Below are the code and all the weights of a small trained network. Each question names an input and a target symbol and asks about switching units off, where a switched-off unit gives its printed mean instead of its output.

import numpy as np


def w(rows, s, z=0):
    codes = np.array(rows[::2]) - 128.0
    scale = np.full(codes.shape[1], s)
    scale[-1] = z or s
    return codes * scale


def f(y):
    return np.maximum(y, 0)


def softmax(a):
    e = np.exp(a - a.max(-1, keepdims=True))
    return e / e.sum(-1, keepdims=True)


def log_softmax(a):
    a = a - a.max(-1, keepdims=True)
    return a - np.log(np.exp(a).sum(-1, keepdims=True))


def net(x, mask):
    ids = ['αβδηθμξπτφψ'.index(c) for c in x.split()]
    T = len(ids)
    res = E[ids] + P[:T]
    u = 0
    for l in range(2):
        r = res
        for j in range(2):
            rows = slice(2 * j, 2 * j + 2)
            q, k, v = (r @ M[l][rows].T for M in (Q, K, V))
            z = softmax(np.where(np.tri(T) > 0, q @ k.T / 2**0.5, -1e9)) @ v
            o = O[l][rows]
            res = res + np.where(mask[u + j], z, o[:, -1]) @ o[:, :-1]
        u += 2
        y = f(res @ A[l][:, :-1].T + A[l][:, -1])
        res = res + np.where(mask[u : u + 8], y, B[l][:, -1]) @ B[l][:, :-1]
        u += 8
    return log_softmax(res[-1] @ U[:, :-1].T + U[:, -1])


Q, K, V, O, A, B = {}, {}, {}, {}, {}, {}
E = w([
[131,179,142],'α',
[134,165,95],'β',
[129,177,144],'δ',
[135,179,153],'η',
[206,143,80],'θ',
[136,152,90],'μ',
[134,153,92],'ξ',
[132,163,209],'π',
[61,52,145],'τ',
[254,54,157],'φ',
[114,99,63],'ψ',
],0.0077)
P = w([
[93,231,170],'0',
[98,222,172],'1',
[105,206,183],'2',
[110,185,186],'3',
[111,164,180],'4',
[117,145,182],'5',
[127,122,182],'6',
[128,105,173],'7',
[131,85,167],'8',
[139,67,169],'9',
[147,55,151],'10',
[152,31,157],'11',
[158,20,140],'12',
[163,1,128],'13',
],0.0033)
Q[0] = w([
[87,213,69],'0.h0',
[195,106,243],'0.h0',
[214,144,47],'0.h1',
[58,119,245],'0.h1',
],0.013)
K[0] = w([
[60,219,107],'0.h0',
[85,5,162],'0.h0',
[176,228,165],'0.h1',
[129,26,33],'0.h1',
],0.014)
V[0] = w([
[159,252,108],'0.h0',
[127,68,123],'0.h0',
[175,36,153],'0.h1',
[132,84,167],'0.h1',
],0.0043)
O[0] = w([
[207,102,4,254],'0.h0',
[71,150,186,57],'0.h0',
[174,214,130,11],'0.h1',
[166,154,146,99],'0.h1',
],0.0035,0.00068)
A[0] = w([
[2,129,111,239],'0.n0',
[170,99,64,74],'0.n1',
[123,143,133,252],'0.n2',
[103,137,188,47],'0.n3',
[189,156,70,26],'0.n4',
[145,230,123,139],'0.n5',
[206,187,150,68],'0.n6',
[132,39,97,64],'0.n7',
],0.0094,0.0024)
B[0] = w([
[253,83,101,228],'0.n0',
[107,174,184,151],'0.n1',
[187,196,191,253],'0.n2',
[182,86,150,139],'0.n3',
[140,181,236,138],'0.n4',
[191,83,102,205],'0.n5',
[211,73,171,166],'0.n6',
[64,157,163,159],'0.n7',
],0.016,0.0024)
Q[1] = w([
[66,157,28],'1.h0',
[133,102,63],'1.h0',
[82,127,1],'1.h1',
[188,148,149],'1.h1',
],0.036)
K[1] = w([
[217,107,105],'1.h0',
[181,168,123],'1.h0',
[254,163,118],'1.h1',
[128,128,173],'1.h1',
],0.032)
V[1] = w([
[143,39,153],'1.h0',
[162,203,168],'1.h0',
[152,3,99],'1.h1',
[138,116,222],'1.h1',
],0.024)
O[1] = w([
[73,45,168,170],'1.h0',
[108,223,130,243],'1.h0',
[48,8,44,193],'1.h1',
[101,112,236,245],'1.h1',
],0.017,0.012)
A[1] = w([
[97,254,64,103],'1.n0',
[187,27,134,88],'1.n1',
[198,94,149,254],'1.n2',
[68,97,139,57],'1.n3',
[181,63,162,83],'1.n4',
[163,221,29,142],'1.n5',
[7,222,82,177],'1.n6',
[18,175,117,64],'1.n7',
],0.0079,0.0056)
B[1] = w([
[187,110,76,182],'1.n0',
[98,173,131,191],'1.n1',
[1,62,122,181],'1.n2',
[201,115,104,253],'1.n3',
[167,148,121,168],'1.n4',
[39,155,145,157],'1.n5',
[121,183,70,233],'1.n6',
[203,127,132,219],'1.n7',
],0.027,0.0074)
U = w([
[121,152,131,140],'α',
[96,139,124,48],'β',
[123,160,136,154],'δ',
[137,161,145,132],'η',
[184,193,158,32],'θ',
[86,155,134,125],'μ',
[88,155,136,140],'ξ',
[93,174,242,116],'π',
[192,77,73,102],'τ',
[191,71,214,105],'φ',
[2,45,143,252],'ψ',
],0.0055,0.0034)

Each question gives the input, a string of symbols that net reads in full, and the target symbol t.
The units are the heads (2 rows each of Q, K, V and O) and the neurons (one row each of A and B). Each row of codes is followed by its name. A weight is (code - 128) times the scale printed after its matrix; where a second scale follows, it is the last column's (O, A, B and U).
mask holds one flag per unit, layer by layer, with each layer's heads first. A switched-off unit (its flag False) gives its mean, the last column of its rows in O or B, instead of its output. The means were averaged over made-up inputs and are rounded, as every weight is.
A unit's drop is (log p(t) with every unit on - log p(t) with that unit switched off) / (log p(t) with every unit on - log p(t) with every unit switched off).
most important unit: the unit with the biggest drop
k most important neurons: the k neurons with the biggest drops, biggest first
top k neurons in layer l: the k neurons of layer l with the biggest drops, biggest first
which heads matter: for each layer, one digit per head in row order, 1 if its drop is at least 0.15 and else 0, layers parted by /
input θ η θ μ β η β δ φ π, target φ: which heads matter : 00 / 01
input η β φ μ α, target φ: most important unit : 0.n5
input φ α π μ α β α π α, target π: which heads matter : 00 / 01
input α ψ θ τ μ θ, target τ: top 2 neurons in layer 0 : [0.n0; 0.n5]
input ψ β τ δ φ β π, target φ: 2 most important neurons : [0.n0; 0.n3]
input φ α π θ, target π: 4 most important neurons : [0.n6; 1.n0; 1.n3; 1.n4]
input α α δ α φ δ δ φ α δ, target φ: top 3 neurons in layer 0 : [0.n7; 0.n5; 0.n0]
input δ η ψ ψ π φ β ψ φ π, target ψ: which heads matter : 11 / 10
input β ψ π τ η, target τ: 4 most important neurons : [0.n0; 0.n5; 0.n6; 1.n3]
input ξ φ τ, target φ: top 4 neurons in layer 1 : [1.n3; 1.n6; 1.n4; 1.n5]
input π τ μ ψ α η θ α θ η τ δ, target τ: top 2 neurons in layer 0 : [0.n0; 0.n7]
input ψ α α, target ψ: 4 most important neurons : [0.n5; 0.n6; 1.n3; 1.n7]
input α α φ θ μ δ φ α α τ α θ, target τ: top 4 neurons in layer 0 : [0.n0; 0.n6; 0.n7; 0.n2]
input β φ φ δ μ ψ β π τ μ ψ π, target ψ: most important unit : 0.n7
input π β ψ, target π: 2 most important neurons : [0.n0; 0.n2]
input β α θ, target θ: 2 most important neurons : [0.n0; 0.n4]
input α φ ψ δ ψ α ψ δ, target ψ: which heads matter : 00 / 10
input τ δ β, target τ: 3 most important neurons : [0.n0; 0.n5; 0.n6]
input τ ξ π β α θ φ φ φ μ ψ, target φ: which heads matter : 00 / 11
input α τ α α β θ, target θ: most important unit : 0.n0
input ψ α τ δ β, target τ: 3 most important neurons : [0.n0; 0.n5; 0.n7]
input τ π π φ μ η η ψ α φ α φ α, target φ: top 2 neurons in layer 1 : [1.n3; 1.n6]
input η α μ α η π β ξ δ α φ β τ π, target τ: top 2 neurons in layer 1 : [1.n3; 1.n7]
input α ψ η ψ φ, target ψ: 2 most important neurons : [0.n5; 0.n6]
input ψ δ μ τ η μ θ β α τ π, target τ: 2 most important neurons : [0.n7; 0.n0]
input α α δ η ψ τ, target ψ: which heads matter : 10 / 10
input τ ψ ξ π φ α π α, target π: top 2 neurons in layer 0 : [0.n0; 0.n6]
